Here is a tiny trained network, its code and every weight. The questions are about switching its units off for an input and a target symbol, where a switched-off unit gives its printed mean instead of its output.

import numpy as np


def w(rows, s, z=0):
    codes = np.array(rows[::2]) - 128.0
    scale = np.full(codes.shape[1], s)
    scale[-1] = z or s
    return codes * scale


def norm(h):
    return h / np.sqrt((h * h).mean(-1, keepdims=True) + 1e-5)


def f(y):
    return np.maximum(y, 0)


def softmax(a):
    e = np.exp(a - a.max(-1, keepdims=True))
    return e / e.sum(-1, keepdims=True)


def log_softmax(a):
    a = a - a.max(-1, keepdims=True)
    return a - np.log(np.exp(a).sum(-1, keepdims=True))


def net(x, mask):
    ids = ['αγδζηθλμτφψω'.index(c) for c in x.split()]
    T = len(ids)
    res = E[ids] + P[:T]
    u = 0
    for l in range(2):
        r = norm(res)
        for j in range(2):
            rows = slice(2 * j, 2 * j + 2)
            q, k, v = (r @ M[l][rows].T for M in (Q, K, V))
            z = softmax(np.where(np.tri(T) > 0, q @ k.T / 2**0.5, -1e9)) @ v
            o = O[l][rows]
            res = res + np.where(mask[u + j], z, o[:, -1]) @ o[:, :-1]
        u += 2
        y = f(norm(res) @ A[l][:, :-1].T + A[l][:, -1])
        res = res + np.where(mask[u : u + 8], y, B[l][:, -1]) @ B[l][:, :-1]
        u += 8
    return log_softmax(norm(res)[-1] @ U[:, :-1].T + U[:, -1])


Q, K, V, O, A, B = {}, {}, {}, {}, {}, {}
E = w([
[108,125,91,119,151,181,89],'α',
[108,111,82,82,90,117,160],'γ',
[130,127,112,198,156,150,94],'δ',
[111,81,100,89,130,253,138],'ζ',
[139,82,133,124,209,175,94],'η',
[125,131,65,139,140,155,106],'θ',
[85,135,115,145,171,91,178],'λ',
[129,98,109,135,143,139,125],'μ',
[46,132,128,180,167,183,180],'τ',
[83,133,111,160,169,187,91],'φ',
[136,112,117,185,147,142,123],'ψ',
[107,94,140,188,165,174,87],'ω',
],0.00045)
P = w([
[79,144,154,63,111,34,133],'0',
[127,119,89,198,162,222,93],'1',
[176,188,171,139,81,139,137],'2',
[124,71,120,146,108,159,116],'3',
[136,88,89,213,160,246,101],'4',
[83,158,73,63,195,65,128],'5',
[120,75,117,139,104,150,119],'6',
[146,80,93,222,157,254,110],'7',
],0.00075)
Q[0] = w([
[191,14,193,184,70,210,117],'L0H1',
[102,24,138,135,87,140,127],'L0H1',
[4,50,41,80,250,101,83],'L0H2',
[33,215,171,6,244,2,176],'L0H2',
],0.0033)
K[0] = w([
[7,45,129,149,250,121,30],'L0H1',
[101,57,55,186,226,127,22],'L0H1',
[247,233,134,230,73,253,138],'L0H2',
[201,246,173,179,94,101,24],'L0H2',
],0.0033)
V[0] = w([
[138,116,76,82,155,131,127],'L0H1',
[191,229,193,45,102,147,181],'L0H1',
[123,153,56,144,6,83,91],'L0H2',
[196,166,100,104,143,116,103],'L0H2',
],0.0015)
O[0] = w([
[160,155,133,184,192,93,153,138],'L0H1',
[134,55,104,178,150,253,110,1],'L0H1',
[58,82,83,183,10,34,82,108],'L0H2',
[65,51,59,162,160,190,95,75],'L0H2',
],0.0012,0.00099)
A[0] = w([
[130,20,214,70,67,113,117,25],'L0N1',
[140,6,101,112,125,72,226,39],'L0N2',
[87,60,216,88,117,170,144,16],'L0N3',
[136,90,120,109,114,169,167,14],'L0N4',
[155,90,155,57,110,149,66,183],'L0N5',
[65,104,209,144,147,134,84,1],'L0N6',
[127,60,169,172,151,85,143,128],'L0N7',
[120,130,179,199,169,83,137,53],'L0N8',
],0.002,0.00075)
B[0] = w([
[187,129,55,75,173,163,134,254],'L0N1',
[108,93,173,186,165,227,130,241],'L0N2',
[138,165,175,46,103,81,189,190],'L0N3',
[75,98,65,81,107,133,116,154],'L0N4',
[138,128,129,187,109,120,67,243],'L0N5',
[63,210,182,97,122,117,69,173],'L0N6',
[136,146,137,156,153,66,177,205],'L0N7',
[149,135,5,86,95,132,153,178],'L0N8',
],0.0024,0.00062)
Q[1] = w([
[245,166,161,240,86,248,248],'L1H1',
[252,223,235,137,7,95,102],'L1H1',
[23,106,32,133,231,104,82],'L1H2',
[245,149,214,134,41,184,157],'L1H2',
],0.0034)
K[1] = w([
[29,17,73,24,253,159,234],'L1H1',
[21,18,86,5,215,2,25],'L1H1',
[214,245,219,225,24,220,132],'L1H2',
[75,9,55,15,232,66,133],'L1H2',
],0.0034)
V[1] = w([
[130,161,102,185,132,90,250],'L1H1',
[207,104,118,167,162,60,75],'L1H1',
[144,214,34,149,113,181,102],'L1H2',
[155,86,68,19,78,157,139],'L1H2',
],0.002)
O[1] = w([
[105,167,126,231,142,148,248,104],'L1H1',
[249,111,71,165,212,24,106,105],'L1H1',
[164,159,145,82,37,98,128,250],'L1H2',
[221,57,53,126,107,211,186,108],'L1H2',
],0.0019,0.0012)
A[1] = w([
[177,178,133,107,195,174,82,243],'L1N1',
[68,155,51,94,179,133,108,249],'L1N2',
[132,72,167,92,84,72,202,98],'L1N3',
[120,42,38,189,223,204,99,68],'L1N4',
[84,114,73,220,215,170,149,125],'L1N5',
[56,114,69,133,28,109,131,139],'L1N6',
[59,44,101,188,51,139,114,160],'L1N7',
[145,148,106,134,250,154,81,25],'L1N8',
],0.0022,0.0011)
B[1] = w([
[97,101,103,98,142,85,180,253],'L1N1',
[176,132,123,161,71,177,165,227],'L1N2',
[122,180,149,222,37,217,166,136],'L1N3',
[122,129,180,225,59,167,20,199],'L1N4',
[161,165,96,45,207,150,97,194],'L1N5',
[145,93,186,157,213,85,61,178],'L1N6',
[8,105,25,125,158,41,184,169],'L1N7',
[155,83,251,144,164,137,145,167],'L1N8',
],0.0024,0.0021)
U = w([
[248,4,16,15,5,3,1,71],'α',
[8,5,4,239,3,254,11,190],'γ',
[249,249,115,251,40,5,195,99],'δ',
[250,9,5,5,4,252,218,161],'ζ',
[245,10,252,10,251,6,237,94],'η',
[5,6,6,251,203,7,71,162],'θ',
[6,248,11,109,240,246,251,90],'λ',
[250,8,252,252,252,251,16,214],'μ',
[6,250,249,215,7,240,248,7],'τ',
[11,252,254,7,8,17,2,128],'φ',
[247,247,3,198,243,248,248,144],'ψ',
[238,247,49,8,11,40,250,76],'ω',
],0.0034,0.0016)

Each question gives the input, a string of symbols that net reads in full, and the target symbol t.
The units are the heads (2 rows each of Q, K, V and O) and the neurons (one row each of A and B). Each row of codes is followed by its name. A weight is (code - 128) times the scale printed after its matrix; where a second scale follows, it is the last column's (O, A, B and U).
mask holds one flag per unit, layer by layer, with each layer's heads first. A switched-off unit (its flag False) gives its mean, the last column of its rows in O or B, instead of its output. The means were averaged over made-up inputs and are rounded, as every weight is.
A unit's drop is (log p(t) with every unit on - log p(t) with that unit switched off) / (log p(t) with every unit on - log p(t) with every unit switched off).
The circuit of an input: a set's keep is (log p(t) with only the set's units on - log p(t) with every unit switched off) / (log p(t) with every unit on - log p(t) with every unit switched off). Starting from the 12 units with the biggest drops (on a tie, the unit counted first), units are removed one at a time, each time the one whose removal leaves the highest keep (on an exact tie, the one counted first), for as long as the keep stays at least 0.8.
circuit, biggest first: the units of the circuit, biggest drop first
k most important neurons: the k neurons with the biggest drops, biggest first
top k neurons in layer l: the k neurons of layer l with the biggest drops, biggest first
input γ α γ ψ φ ω, target γ: circuit, biggest first : L0H1, L1N4
input ζ ψ α, target ζ: 2 most important neurons : L0N1, L1N4
input η φ φ, target η: circuit, biggest first : L1H2, L1N1, L1H1, L1N8
input ζ φ ψ τ ω η, target ψ: top 2 neurons in layer 1 : L1N2, L1N4
input ω ζ μ φ μ ζ τ, target τ: circuit, biggest first : L0N3, L1N3
input ψ τ φ λ ζ δ, target φ: most important neuron : L0N1
input τ ω γ γ δ δ, target γ: circuit, biggest first : L0H1, L1N4
input ψ ζ η, target ψ: top 2 neurons in layer 1 : L1N5, L1N6
input φ δ μ, target φ: circuit, biggest first : L1N2, L1H1
input η η γ, target η: top 2 neurons in layer 0 : L0N5, L0N8
input φ δ ζ α γ φ θ, target θ: 2 most important neurons : L1N7, L0N2
input ζ δ ω ω ω γ α θ, target θ: circuit, biggest first : L0N1, L1N7
input α θ θ ψ η φ, target θ: 3 most important neurons : L1N6, L0N1, L1N7
input τ η δ, target τ: circuit, biggest first : L1H1
input φ φ ω φ μ, target η: top 2 neurons in layer 1 : L1N4, L1N1
input η ζ η γ λ λ ψ, target ψ: 2 most important neurons : L0N7, L1N5
input ψ δ ω ω δ ζ, target ω: 2 most important neurons : L1N2, L1N4
input α φ ζ τ φ, target λ: top 2 neurons in layer 1 : L1N7, L1N5
input θ γ η, target θ: 3 most important neurons : L0N1, L1N2, L0N5
input ζ α γ, target ζ: circuit, biggest first : L1H2
input ζ φ ω γ ζ λ α γ, target θ: 2 most important neurons : L1N7, L1N6
input ψ ω ω ζ γ λ α, target α: top 2 neurons in layer 0 : L0N5, L0N1
